Each row of numbers stands for one element and depends on some of the facts below. Use the named rows to name the rest.

Named rows:
beplanar: [ -6  -1  -3  -4  -7   0 -17  -2  -6   1  15  -9  -7   5  12  -8   1  11
 -11   6  -4 -12  -1  -2  15  -6]
plestan: [  0   2   3  -4   6   4 -13  -5  -2  -3   8  -6  -1   4   0 -12   3  -3
   3   2  -1  -5  -3   7  -2  -2]
dravak: [  0  -3  -2 -16  -2  -1 -23   0  -1   1  12  -6   8   8   5 -14   6   2
   4  -3  -4  -4  -7   3  -5   2]
zaklem: [ 0 -4  0  9  6  0  8 -6  1  4  4 -3 -6 -2  0  4  1  9  1 -4  4  0  6 -5
  0 -5]
flafil: [ 0 -3  4  2  7 -1 14 -1  0  4 -4  2  1  1  4  1  4  3  3 -3  1  0  1 -7
 -5  1]
klupu: [ -3   0 -30  11  -8  10  -4  10   7   3 -25  11  19  17  -6   3  -4 -16
   2 -18 -22   3  36  -8  18   6]
suko: [ -3  -3 -10  -5  -9  -4   0  -1   0   5  -3  13  -4 -17  -6  20  -5  -7
   2  -3   1  12   5   4  -1   9]
gregrus: [ 0 -2  5 -2  1 -5 14  1  2  3 -3 -1  3  0  2  0  6  0  4 -3  5  2  4 -3
 -3 -2]
povol: [-12  19  18 -15  -9 -10   5  -1  -7 -12   0  -7   5   2   8 -19  15 -25
   0  15  11 -10   3  13  15  -8]
deplezi: [ 11  -1   8   4   0 -13   7  -6   2  -8 -14  -6  12 -12  -1  -8 -13  11
  -3  -8   6  -5   1 -21   1   1]
figok: [  6  -2  18  -5   6  19 -10   8  -5  -3 -14  -3 -26   2  -4 -15  -6  -8
  -9   8 -16  -9  -4   7  -4  -3]
drikon: [  4  37   2  -1  -2  16  -2  28   1 -12   5  15   6  -1  -2  25  -1  26
  14  -4   8  18  14  -1   3   6]
ketrafa: [ 10  -7 -28  15  -2  -8   8  23   3 -14  -6   8   7  -2   0  11 -24 -10
 -12  27  11  15  -3   5  -8  -6]
kegon: [-10  16  15 -13  -7  -8   3  -1  -6 -10   0  -7   3   4   7 -17  12 -22
   1  12  10  -9   1  12  12  -8]
klomir: [ -1   2   8   3  14   8 -19  -8  -4   0   8  -8  -8  -1  -8 -15   3  -5
   5   2   5  -2   5   5  -9  -4]
dolu: [ 2 -4  2  1  3 -3 11 -1  3  4 -1 -1  2  1  1  0  3  4  4 -4  3  2  2 -6
 -4 -2]
truskor: [ -8   7 -14  -5 -16  -3 -23  -3  -6  -2  12   3  -1  -7   2   8  -6  -4
  -9   7  -3  -2  -3   8  18   4]
losku: [ -5  -7   1   4  -6  -1   7   3  -4   6   2  -3 -13   0  10   3  -1  16
 -12   3   1  -5   9 -12  13  -8]

There are 2 kinds of fact about the elements: Σ, ρ.
Σ: uses; ρ: points at
bafo (Σ braflir, trogri, skepla)
bebru (Σ mipedrus, dube)
beplanar (Σ karusko, skares)
bipafle (Σ fluratru, brero, fluzir, klaskul)
bradrir (ρ veklon)
brobre (ρ trerubrok)
brogodus (Σ gregrus, favin, trogri, fekin)
brufi (ρ staplo)
dadek (Σ kulom, fluratru, brero)
dezan (ρ zizu)
drabrem (Σ fuve, zaklem, losku) (ρ brufi)
dragur (Σ brizos, bitrutok, morun, debus)
draklon (ρ drikon)
dravak (Σ reski)
drikon (ρ draklon)
drokle (Σ pitrutu, trogri, goklos)
fanaflan (ρ greves)
figok (Σ fluratru)
fliku (ρ gezun)
fludrul (Σ puvok, veklon, gregrus, skifa, vuplem, goklos) (ρ greves)
fluratru (ρ kulom)
flusis (Σ zizo, reski, brero, bruvepal)
fuve (ρ gezun)
gezun (ρ fuve, ketrafa, fliku)
graflim (Σ fuve, fluratru, flilar)
greso (Σ klaskul)
greves (Σ brero, mome, klupu)
gronupo (ρ siges)
grumal (Σ loplol)
gruni (Σ mome)
gutro (Σ kulom, fluzir) (ρ bitrutok, mome)
kegon (Σ trogri, breres)
ketrafa (ρ fuve, gezun)
kimur (Σ dolu)
klabra (ρ zaskastol)
kleste (Σ favin)
klomir (Σ vusta, studravem, skoge)
klupu (ρ namok)
lotul (Σ kulom)
lustofas (Σ doskan, dezan, nusis, bitrutok, skares)
mestunan (Σ doskan, reski, mepos, zisebil) (ρ suko)
mopu (Σ bradrir, skatros, suko)
muki (Σ nakliram, skedrosul, skepla)
musade (Σ skibis, kudrun)
namok (ρ klupu)
nilal (Σ kamistos, puvok, brero, skatros, klivur, grovus)
nube (ρ dube)
piflil (Σ zunek, gredrir, bradrir) (ρ skibis)
pinor (ρ reski)
pleri (Σ gronupo)
plestan (Σ gezun)
plodrebre (Σ zaklem, kamistos, loplol, kastel)
povol (Σ trogri)
revis (Σ gredrir, studravem, tadrar, debus) (ρ dragur)
ribrir (Σ zaklem, gudri, mepos, zugron, kastel)
skares (ρ skatros)
skedrosul (ρ zizo, bikan)
skepla (ρ plodrebre)
skibis (ρ plodrebre)
skizaral (Σ drikon, detos) (ρ zaklem)
skoge (ρ deplezi)
soples (Σ ketrafa, klaskul) (ρ deplezi, skoge)
staplo (Σ kulom, braflir, flafil, flilar)
stibe (Σ fluzir, tagol)
sudam (ρ lustofas)
suko (ρ bafo)
suso (Σ skibis, vuplem)
tados (Σ trogri, nusis, losku, karusko) (ρ lustofas)
toplam (Σ grobran)
trerubrok (Σ skagrik, loplol, brizos, fluzir, fivoti)
tribri (Σ zizo, zuzutros)
truskor (Σ nusis) (ρ skedrosul)
vamin (Σ fliku, fivoti) (ρ veklon)
viram (Σ fuve, skagrik, skoge)
vitu (Σ puvok, klabra, sudam)
vosi (Σ gudri, flilar, tadrar, brobre)
vusta (ρ bebru, losku)
zaskastol (Σ brero, losku, skares)
zigam (Σ fuve, brizos, losku, karusko, lubus) (ρ breres)
zizu (ρ dezan)
zovis (Σ vusta)
zuklil (Σ skatros)
zuzutros (ρ gronupo, muki)

Which element is each row?
No name comes twice in this set of rows, the named rows included.
[ -5  -3 -14  -1 -19  -5  -4   7  -1   4   1   7   0  -6   5  18  -7  10
 -12   0  -3   4   2  -8  15   5] : skares
[  5  -3 -27  17   2  -9   4  17  -2  -8  -4  10   9  -3   3  12 -19  -8
 -10  26  11  14  -2   0  -8  -1] : fliku
[ -3   8  -5  -6  -8  -1 -23  -2  -4  -4   3   4   3  -8  -9   1  -4 -15
   2   3   0   5  -1  13   1   6] : fludrul
[ -3  -1  -9  -1  -8  -5   1   0   0   3  -3  11  -1 -13  -6  19  -6  -5
   0  -2   1  10   3   3   3   8] : gronupo
[ -2   0  -6   1  -7  -3  -3   2   0   4  -4  10   2 -11  -8  14  -5  -5
   2  -3   3  12   6   0  -3   8] : bradrir
[  1  -9  -5 -14  -4  -6  -1   3   4   7   4   0  12   4   7  -2   6   9
   5  -8   0   3  -1  -8  -7   3] : reski
[  6   8  -9  13  13   4  -4 -21   3 -10  19 -10  -2   5   0  -1  -2   3
   3  -4  -8 -14 -16  16   7  -5] : trerubrok
[  3  -6   3 -19   0   5 -25   5  -1   1   4  -6   2   6   1 -16   3  -2
   2  -2  -7  -2  -4   3 -10   1] : nilal
[ 3 -9  2 -9 -2 -2  6  5  4  5 -2  0  3  3  4 -2  3  6  2 -6 -2  2  1 -6
 -5  0] : mome
[-2  2  6  1  6 -3 17 -1 -1  3 -7  3  2  1  5 -1  7 -1  4  0  4 -1  2 -5
 -4  1] : braflir

Now the same elements, written a new way:
Some rows with their names:
brufi: [  4  -1  -4   1   0  -3  -1  -1   3   4  -6   3 -10   3   1   4   2   1
  -5   0  -4  -2   1 -14   0  -4   6   4   4   6  -3  -2  -3]
viram: [  1   4   0   3   1   2   1  -1  10  -6   0  -1  -5 -28  -3  -9  -2  -6
  -7   4   0   3  -1   7  -1   2  12   6   3   4  -1  -1   7]
revis: [ -2   2  -1   5  -1   2   2  -6  12  -1 -10   8 -20 -35  -2  -8  -3  -9
 -13   0   5   1  -3  -1  -1  -8  21   7   9   7   0  -5   0]
vuplem: [ -9   0   4   7  -5   0  -5  -2 -12   4  -2  -2   7  34   2   8   1   6
   6  -3   3   0   0   2  -4  -1 -12  -9  -4  -5   6   0  -5]
fludrul: [ -4  -5   3  17 -17  -3  -8 -12   3  -1   1  12 -11  -3   0  10   1  19
 -13   2 -10   4  -4   0 -15   2   8   4  -4  -1  16   2   4]
gregrus: [ -7   0   4   8  -5   0  -5  -3 -10   2  -2  -5   7  38   2   7   1   7
   6  -4   6   0   1   9  -6   1 -14 -10  -7  -5   4   2   4]
ketrafa: [ 12 -11  -4 -16   5   0  -2   5   3   5  30   6   8 -15   2  12   0   9
  11   7  15  -3   7   8   9  -9   5   9  14   4   1  -1  12]
klupu: [ -5   3  -5 -25   3   0   9   5   0  -3  20  -5 -15 -16  -1   7  -3  31
   3 -11   2  -4  -9 -16   3   6 -16  -6   3   6  22  -1 -13]
trupudrar: [ -7   3  -1   7   0   1  -3   0  -2   0  -4   0  -1  -2  -1   1   0  -5
   1   3  -2   1   0 -10   0  -2   0   1   2   4  -7  -1  -5]
fluzir: [ 14   0  -5 -19  12  -1   6  11  -3   1   6 -11  13  12   1  -2   2   1
   9   0  -4  -4   6   0  10   7 -11   2  -2   0  -8   2   2]
breger: [-5  2  1  9  0  0 -2  0 -1  0 -5  1  0 -2 -1  1  0 -2  1  4 -3  0  0 -8
  1  0 -1  0  2  2 -5 -1 -5]
draklon: [ 13  -3   0   7   4  -5  -9   0   5   4 -11  18 -12  10 -10   4  -4   6
 -14 -12  -4   4   2 -10   8   2  -1  -2  17   1  -8   4   6]
fekin: [ -6   2   5   6  -4   0  -7  -3  -4   1  -4  -6   5  32   3   5   2   6
   5  -2   5   0   1  10  -6   3 -12  -7  -3  -1   0   3   8]
breres: [  0   3   3   2  -2  -1  -6  -2  -3   0  -3 -10   5  30   2   2   1   5
   3  -1   9  -1   1   8  -5   1 -10  -6  -5   0  -3   3  11]
beplanar: [ -2   1   6   2  -5   2   2  -4   6  -5   2   0  -3 -13  -2  -7  -2   0
  -4   0   4   3  -3  19  -7   3   6   0  -4  -4   7   1  11]
zizo: [ 2 -3  0 -6  3  0  6  4 -8  2  6  1  9 11 -1  1  0  1  8 -3 -7 -1  0 -4
  4  3 -7 -3 -5 -8  5  1 -9]
piflil: [ -5  -1  -4  10  -7   0   2  -7   6   2 -10  12 -19 -28   0  -2   1  -6
 -13   2  -3   1  -5 -10  -2  -9  23   4   5   5   4  -5  -9]
lotul: [ 11   0  -2  -2   2  -2  -1   4   5  -5   8  -2   5 -13  -1   0   2   7
  -1   9 -14   0   4  -2  -1   9   0   8  -2   4  -3   3   4]

Name these rows:
No name comes twice in this set of rows, the named rows included.
[  1  -1   1   3  -3  -1   1   1   0  -3   8   6   3 -15  -2   2   0   4
  -2   6 -13   3  -1  -4  -2   6   3   5  -3  -2   6   2  -6] : gruni
[ 7 -5 -2 -9  1 -2  3  2 -3  4  5  4 -1  4  1  5  2  4 -1 -4 -5 -2  0 -8
  3 -2  0  1  1 -1  4 -1 -6] : zuzutros
[-14   0   4  20 -11  -1  -7  -7  -2  -2  -2   7  -2  -1  -1   6   1   8
  -3   5  -8   4  -2  -3  -9   2   1   0  -2  -1   6   1  -5] : suso
[ 14  -8  19 -15   9  -1   2  -2   5   1  -2   2   4  14   6  -9 -10 -15
  -5  -7  13  -1   1  -5 -11 -15 -13   2  -7  -1  -1  -6   7] : dezan
[ -6   2   6   6  -8   2   3  -8   9  -6  -1   4  -6 -24  -2  -9  -3  -2
 -10  -1   2   5  -5  20  -8   3  13   1  -3  -3  11  -1   9] : lustofas
[ 10  -2  -5 -15   9  -2   4  10  -5   1   8  -6  14  12   0   3   2   2
  10   1 -10  -3   4  -7   7   5 -11   2  -4  -1  -7   2  -4] : klaskul
[ 15  -5  -9  -4  -4  -5   1   1   7   0   5   5  -6 -19   2   5   5   9
  -8   8 -21  -2   1 -10   1   6  15  14  -1   6   1   2  -2] : soples
[  0  -2  -4  10  -4  -3  -5  -4   6   0  -5   7 -14 -17   0   4   0   0
  -9   6  -4   0  -1 -16  -3  -3  12   7   8  10  -4  -2  -7] : skizaral
[  9   3  -3 -14  11   0   3   8  -1   0   0 -12  10  12   1  -4   1  -4
   8  -2   2  -3   4   4   7   2  -6  -2  -2   0 -10   2   6] : flilar
[ 10   1  -1   4  -2  -2  -4   1  11  -6   4  -2   1 -19  -2  -2   2   8
  -5   9 -13   2   2   3  -4  11   9  12  -1   7  -2   4   9] : staplo
[ -9   6   0   8   0   2   0  -4   9  -4  -9   2 -11 -29  -3  -9  -3 -13
  -7   4   3   3  -3  -1  -1  -3  13   5   6   4  -7  -4   0] : klomir
[ -8  -4   3   2  -3   0   0  -1 -14   4   3   3  11  29   1   7   1   4
   9  -4   0   0  -1   0  -1   0 -15 -11  -8 -11  10   1  -8] : puvok
[ 23  -6  -7 -25  10  -3   5  10  -1   3  11  -7   8  15   3   3   2   7
   5  -3  -5  -6   5   1   9   3  -7   3  -4   1  -4   2   3] : fluratru

The same elements again, as new rows of numbers:
Some elements and their rows:
flilar: [ -6   0 -12  -2   3   1   8 -10   4  18   3  -6  -3]
gutro: [ -1   5  20  -5  -5   2   3  15 -11   4   3  -3 -12]
fuve: [-19 -14 -27  18  14   7  -2 -14  -6  19  32  11 -18]
musade: [ 11  -4  10   4  -6   0  -9   8   0 -18  -5   9   5]
brero: [-14   2  -8  -9   1   2  -1  -7  26  18  11 -19  -5]
nusis: [ -1   4 -10   9  -4   5   8 -18   2  18   2  -5   1]
siges: [-13   2  -5   0  16  10  -8   2  -9 -19   5  -4  43]
nilal: [  0   9  26  -3  -8  -7 -15  20  -2 -13  12  -2  -7]
sudam: [  2 -11   8  -2  -8  12   1   4  24   0  -2  -3   2]
lustofas: [  8  16  16  10   0 -16  -3   3 -24   0   6   5  -3]
lotul: [-4  8 10 -2 -1 -3 -3  7 -6 -1  6 -2 -6]
breres: [ 12   3  -7  16  -7  -3  -5 -18   7   5   0   4   9]
viram: [  0  11  10   1   2  -4   5   7 -25   1   0   3  -6]
mome: [ -3   2  -7  -9   9 -15 -11  -4  19   7   8  -9   0]
pleri: [  8  -5   3  -3   4  -3  -2   7  -6 -12  -9  10   3]
vusta: [  0 -10 -12  -7   7   7  17  -3  -1  12 -14   1  -1]
drokle: [ 16   8  16  20 -17   1  -9  -2  -4 -11   1  10   5]
mubrodem: [ 5 -8 -2 -3  3  1  1  2  1 -7 -7  4  4]

Name these rows:
No name comes twice in this set of rows, the named rows included.
[-6  2 -8  1  0  1  5 -8  4 14  3 -7 -1] : doskan
[ 1 -9  2 -2 -9  9 -4  2 23 -1 -1 -3  2] : klabra
[  2  14  13   9  -8  -2  -1   1 -16   4   5   1  -3] : beplanar
[  1   8  13   0   3  -6   3  11 -25  -3  -1   4  -5] : vosi
[ -9  -1  -4  -7   1   0  -3  -2  16  10   8 -12  -4] : kamistos
[  2   0  14  -8   3  -4  -6  16  -6 -14   0   4  -3] : mopu
[ -5   6   7  -6   2  -4   3   7 -11   2   2  -2  -5] : grumal
[-11   1 -11  -9   5  -1   6  -6   9  17   6 -12  -5] : fluzir
[ 10  -2  -5  -3  12 -16  -7  -1   2  -6  -5   6   6] : deplezi
[ -5  13   9  14   4   9 -12   1 -21 -19   8   4  44] : muki
[  2   7 -14   2   9 -12   4 -16  -3  19   1  -5   1] : bitrutok
[-2  4 15 -7  0 -5 -7 15  0 -8  3 -2 -5] : tribri
[  5  13   7   3   7 -12   2   3 -29   0   1   6  -2] : dragur

